Below is a small trained network, with its code and all its weights. Each question gives an input and a target symbol and asks what happens when units are switched off, that is, made to give their printed mean instead of their output.

import numpy as np


def w(rows, s, z=0):
    codes = np.array(rows[::2]) - 128.0
    scale = np.full(codes.shape[1], s)
    scale[-1] = z or s
    return codes * scale


def f(y):
    return y / 2 * (1 + np.tanh(0.7978845608 * (y + 0.044715 * y**3)))


def softmax(a):
    e = np.exp(a - a.max(-1, keepdims=True))
    return e / e.sum(-1, keepdims=True)


def log_softmax(a):
    a = a - a.max(-1, keepdims=True)
    return a - np.log(np.exp(a).sum(-1, keepdims=True))


def net(x, mask):
    ids = ['δμπτφω'.index(c) for c in x.split()]
    T = len(ids)
    res = E[ids] + P[:T]
    q, k, v = (res @ M[0].T for M in (Q, K, V))
    z = softmax(np.where(np.tri(T) > 0, q @ k.T / 4**0.5, -1e9)) @ v
    res = res + np.where(mask[0], z, O[0][:, -1]) @ O[0][:, :-1]
    y = f(res @ A[0][:, :-1].T + A[0][:, -1])
    res = res + np.where(mask[1:9], y, B[0][:, -1]) @ B[0][:, :-1]
    return log_softmax(res[-1] @ U[:, :-1].T + U[:, -1])


Q, K, V, O, A, B = {}, {}, {}, {}, {}, {}
E = w([
[117,161,159,211,79,112],'δ',
[188,173,78,143,81,163],'μ',
[84,87,173,138,248,182],'π',
[26,23,75,138,171,65],'τ',
[113,111,118,114,44,188],'φ',
[78,29,137,148,96,77],'ω',
],0.016)
P = w([
[145,213,105,91,159,112],'0',
[254,73,105,111,136,97],'1',
[213,67,90,119,135,136],'2',
[191,88,103,155,123,156],'3',
[149,86,100,188,127,171],'4',
[125,104,104,215,138,185],'5',
],0.0065)
Q[0] = w([
[70,209,189,10,117,65],'H0',
[121,104,130,136,116,90],'H0',
[63,108,72,192,172,189],'H0',
[133,119,187,57,138,77],'H0',
],0.011)
K[0] = w([
[255,62,144,192,94,126],'H0',
[72,114,96,139,113,160],'H0',
[37,236,124,89,113,98],'H0',
[149,63,163,209,77,206],'H0',
],0.011)
V[0] = w([
[99,192,3,121,145,135],'H0',
[121,137,188,151,112,173],'H0',
[214,104,139,195,85,58],'H0',
[185,145,101,184,226,124],'H0',
],0.017)
O[0] = w([
[216,48,71,103,117,65,132],'H0',
[87,132,171,92,75,138,155],'H0',
[4,136,106,149,208,124,1],'H0',
[115,38,123,231,117,149,208],'H0',
],0.013,0.0094)
A[0] = w([
[140,119,102,150,115,179,38],'N0',
[116,158,154,158,159,2,69],'N1',
[84,139,111,141,130,161,252],'N2',
[156,164,64,171,123,141,90],'N3',
[147,131,195,166,131,111,61],'N4',
[96,57,147,53,132,141,149],'N5',
[145,189,162,130,158,192,43],'N6',
[99,112,202,105,92,123,12],'N7',
],0.016,0.0017)
B[0] = w([
[72,147,153,169,161,62,252],'N0',
[21,182,92,176,190,168,144],'N1',
[164,171,166,67,199,65,165],'N2',
[113,60,147,77,148,141,172],'N3',
[125,139,95,72,122,125,233],'N4',
[97,112,156,134,2,172,173],'N5',
[176,145,94,220,117,119,153],'N6',
[190,160,148,99,209,144,183],'N7',
],0.011,0.013)
U = w([
[165,123,253,199,133,141,197],'δ',
[46,121,189,82,156,118,79],'μ',
[73,97,38,167,105,130,126],'π',
[128,191,71,116,79,206,198],'τ',
[145,114,86,96,178,90,3],'φ',
[131,200,80,199,157,147,107],'ω',
],0.0042,0.0033)

Each question gives the input, a string of symbols that net reads in full, and the target symbol t.
The units are the heads (4 rows each of Q, K, V and O) and the neurons (one row each of A and B). Each row of codes is followed by its name. A weight is (code - 128) times the scale printed after its matrix; where a second scale follows, it is the last column's (O, A, B and U).
mask holds one flag per unit, heads first, then neurons. A switched-off unit (its flag False) gives its mean, the last column of its rows in O or B, instead of its output. The means were averaged over made-up inputs and are rounded, as every weight is.
A unit's drop is (log p(t) with every unit on - log p(t) with that unit switched off) / (log p(t) with every unit on - log p(t) with every unit switched off).
The circuit of an input: a set's keep is (log p(t) with only the set's units on - log p(t) with every unit switched off) / (log p(t) with every unit on - log p(t) with every unit switched off). Starting from all 9 units, units are removed one at a time, each time the one whose removal leaves the highest keep (on an exact tie, the one counted first), for as long as the keep stays at least 0.8.
units of the circuit, in order: the units of the circuit, biggest drop first
top k neurons: the k neurons with the biggest drops, biggest first
drop of u: that unit's drop, to one decimal
input ω τ δ, target ω: units of the circuit, in order => (H0)
input μ π φ π δ, target π: units of the circuit, in order => (H0 N7)
input ω π δ μ δ δ, target ω: units of the circuit, in order => (H0 N6)
input φ φ φ τ, target τ: units of the circuit, in order => (H0 N0 N5)
input δ μ μ δ, target μ: top 2 neurons => (N2 N6)
input δ π φ ω, target μ: top 2 neurons => (N2 N6)
input φ δ φ, target τ: top 2 neurons => (N0 N5)
input ω π π δ ω φ, target ω: top 3 neurons => (N6 N5 N3)
input τ φ φ π, target φ: top 2 neurons => (N5 N3)
input τ π π ω π δ, target φ: top 2 neurons => (N3 N5)
input μ μ π φ, target π: top 2 neurons => (N7 N2)
input μ δ φ π μ, target π: drop of H0 => 0.6
input δ π ω φ μ δ, target μ: drop of N6 => 0.1
input δ δ π, target μ: drop of N7 => 0.0
input δ ω ω φ φ, target μ: drop of N6 => 0.0
input τ ω φ τ ω, target φ: units of the circuit, in order => (H0)
